Here is a tiny trained network, its code and every weight. The questions are about switching its units off for an input and a class, where a switched-off unit gives its printed mean instead of its output.

import numpy as np


def w(rows, s, z=0):
    codes = np.array(rows[::2]) - 128.0
    scale = np.full(codes.shape[1], s)
    scale[-1] = z or s
    return codes * scale


def f(y):
    return np.maximum(y, 0)


def log_softmax(a):
    a = a - a.max(-1, keepdims=True)
    return a - np.log(np.exp(a).sum(-1, keepdims=True))


def net(x, mask):
    res = np.array(x, float).reshape(1, 7) / 4 @ E
    y = f(res @ A[0][:, :-1].T + A[0][:, -1])
    res = res + np.where(mask, y, B[0][:, -1]) @ B[0][:, :-1]
    return log_softmax(res[-1] @ U[:, :-1].T + U[:, -1])


A, B = {}, {}
E = w([
[151,1,211,177,240],'x0',
[126,127,131,132,125],'x1',
[128,119,125,125,124],'x2',
[124,128,128,126,125],'x3',
[81,219,203,8,218],'x4',
[15,144,23,167,211],'x5',
[254,216,84,185,213],'x6',
],0.0068)
A[0] = w([
[165,194,175,8,190,106],'neuron 0',
[6,106,163,134,109,138],'neuron 1',
[123,51,192,183,213,1],'neuron 2',
[205,146,116,93,193,142],'neuron 3',
[94,142,105,67,203,116],'neuron 4',
[124,189,93,100,55,35],'neuron 5',
[77,179,110,140,55,69],'neuron 6',
[135,162,35,92,55,76],'neuron 7',
[5,111,192,118,80,151],'neuron 8',
[121,136,164,175,82,60],'neuron 9',
[125,180,72,109,98,57],'neuron 10',
[117,37,183,178,206,51],'neuron 11',
[138,103,108,211,96,50],'neuron 12',
[83,109,210,60,73,146],'neuron 13',
[24,121,86,140,174,169],'neuron 14',
[254,118,106,102,216,107],'neuron 15',
[211,126,215,45,110,145],'neuron 16',
[100,81,159,100,96,191],'neuron 17',
[155,83,118,157,141,45],'neuron 18',
[165,68,93,83,160,87],'neuron 19',
[189,89,60,154,97,178],'neuron 20',
[57,85,49,153,187,149],'neuron 21',
[154,228,110,156,182,202],'neuron 22',
[188,91,189,89,85,121],'neuron 23',
[94,172,185,10,203,95],'neuron 24',
[196,152,82,150,160,134],'neuron 25',
],0.0097,0.0056)
B[0] = w([
[59,66,149,204,65,248],'neuron 0',
[139,114,89,66,67,218],'neuron 1',
[18,198,168,95,149,207],'neuron 2',
[105,108,68,93,100,209],'neuron 3',
[155,131,131,224,95,192],'neuron 4',
[55,197,186,101,231,193],'neuron 5',
[115,132,134,121,165,185],'neuron 6',
[81,145,240,147,199,215],'neuron 7',
[149,72,115,90,106,235],'neuron 8',
[87,170,110,195,97,143],'neuron 9',
[63,162,192,83,120,180],'neuron 10',
[32,199,177,66,189,222],'neuron 11',
[95,128,159,171,43,183],'neuron 12',
[128,154,75,119,105,231],'neuron 13',
[206,152,92,152,198,231],'neuron 14',
[111,145,99,68,70,228],'neuron 15',
[185,187,77,177,123,251],'neuron 16',
[190,162,73,78,108,209],'neuron 17',
[45,125,159,138,108,154],'neuron 18',
[135,124,175,137,163,146],'neuron 19',
[58,15,137,152,85,236],'neuron 20',
[254,180,120,184,179,237],'neuron 21',
[161,56,118,49,125,255],'neuron 22',
[185,234,89,185,226,213],'neuron 23',
[80,75,139,213,46,245],'neuron 24',
[118,133,110,29,52,212],'neuron 25',
],0.0065,0.0081)
U = w([
[32,186,231,69,177,46],'0',
[52,33,116,231,79,61],'1',
[110,115,81,104,131,255],'2',
[131,84,42,2,116,40],'3',
[131,111,118,117,134,239],'4',
[189,200,78,181,163,54],'5',
[122,88,118,121,135,211],'6',
],0.0086,0.006)

Each question gives the input, the list of numbers given to net, and the class t.
The units are the neurons (one row each of A and B). Each row of codes is followed by its name. A weight is (code - 128) times the scale printed after its matrix; where a second scale follows, it is the last column's (A, B and U).
mask holds one flag per neuron, in row order. A switched-off neuron (its flag False) gives its mean, the last column of its row in B, instead of its output. The means were averaged over made-up inputs and are rounded, as every weight is.
A unit's drop is (log p(t) with every unit on - log p(t) with that unit switched off) / (log p(t) with every unit on - log p(t) with every unit switched off).
The circuit of an input: a set's keep is (log p(t) with only the set's units on - log p(t) with every unit switched off) / (log p(t) with every unit on - log p(t) with every unit switched off). Starting from the 12 units with the biggest drops (on a tie, the unit counted first), units are removed one at a time, each time the one whose removal leaves the highest keep (on an exact tie, the one counted first), for as long as the keep stays at least 0.8.
units of the circuit, in order: the units of the circuit, biggest drop first
most important unit: the unit with the biggest drop
top k neurons: the k neurons with the biggest drops, biggest first
drop of u: that unit's drop, to one decimal
input [-4,-2,2,3,-3,-8,2], class 5: most important unit => neuron 23
input [-1,6,-6,1,6,4,2], class 1: units of the circuit, in order => neuron 24; neuron 0
input [3,-5,6,0,5,-2,-7], class 3: units of the circuit, in order => neuron 1; neuron 8
input [-6,-5,-8,5,4,8,-4], class 5: units of the circuit, in order => neuron 14; neuron 21
input [4,0,-1,-3,8,-2,1], class 1: top 2 neurons => neuron 24; neuron 0
input [-4,-5,2,2,8,1,7], class 1: top 3 neurons => neuron 0; neuron 24; neuron 4
input [4,1,3,5,-1,-8,3], class 5: top 2 neurons => neuron 23; neuron 16
input [-5,4,-2,4,0,8,-7], class 5: units of the circuit, in order => neuron 21; neuron 14
input [-7,-6,-2,5,-7,7,7], class 0: units of the circuit, in order => neuron 7; neuron 10
input [7,-5,2,-1,-1,6,4], class 0: top 2 neurons => neuron 11; neuron 2
input [-2,5,-2,-1,7,-3,1], class 1: units of the circuit, in order => neuron 0; neuron 24
input [-7,7,6,-2,-1,1,8], class 3: top 3 neurons => neuron 22; neuron 25; neuron 11
input [4,4,-5,-3,-3,5,-7], class 3: top 2 neurons => neuron 1; neuron 8
input [4,-5,2,-6,3,-6,7], class 3: units of the circuit, in order => neuron 15; neuron 3
input [7,5,-5,0,-4,4,5], class 0: units of the circuit, in order => neuron 11; neuron 2
input [-8,0,6,0,-4,3,-4], class 0: most important unit => neuron 7
input [4,0,-5,-4,-2,-8,-7], class 5: units of the circuit, in order => neuron 23; neuron 16
input [1,5,2,0,8,8,-8], class 1: top 2 neurons => neuron 24; neuron 4
input [-4,-1,5,-7,7,6,2], class 1: units of the circuit, in order => neuron 24; neuron 0
input [-2,-2,-1,-3,4,7,8], class 3: units of the circuit, in order => neuron 22
input [8,3,8,-2,-6,3,5], class 0: units of the circuit, in order => neuron 11; neuron 2
input [-2,4,4,-3,-4,-6,-5], class 5: units of the circuit, in order => neuron 23; neuron 22; neuron 0
input [-1,-2,-2,-5,8,-4,4], class 1: units of the circuit, in order => neuron 0; neuron 24
input [8,-5,2,4,-2,8,1], class 0: top 3 neurons => neuron 11; neuron 2; neuron 16
input [7,-4,-5,-4,-2,-8,-6], class 5: units of the circuit, in order => neuron 23; neuron 16
input [-7,7,-1,-3,-5,4,-6], class 0: top 2 neurons => neuron 7; neuron 5
input [-3,5,-4,6,-5,8,-5], class 5: most important unit => neuron 21
input [-4,-1,5,7,-8,-2,8], class 1: top 2 neurons => neuron 20; neuron 12
input [-5,-2,-6,-4,-7,2,-8], class 3: drop of neuron 4 => 0.3
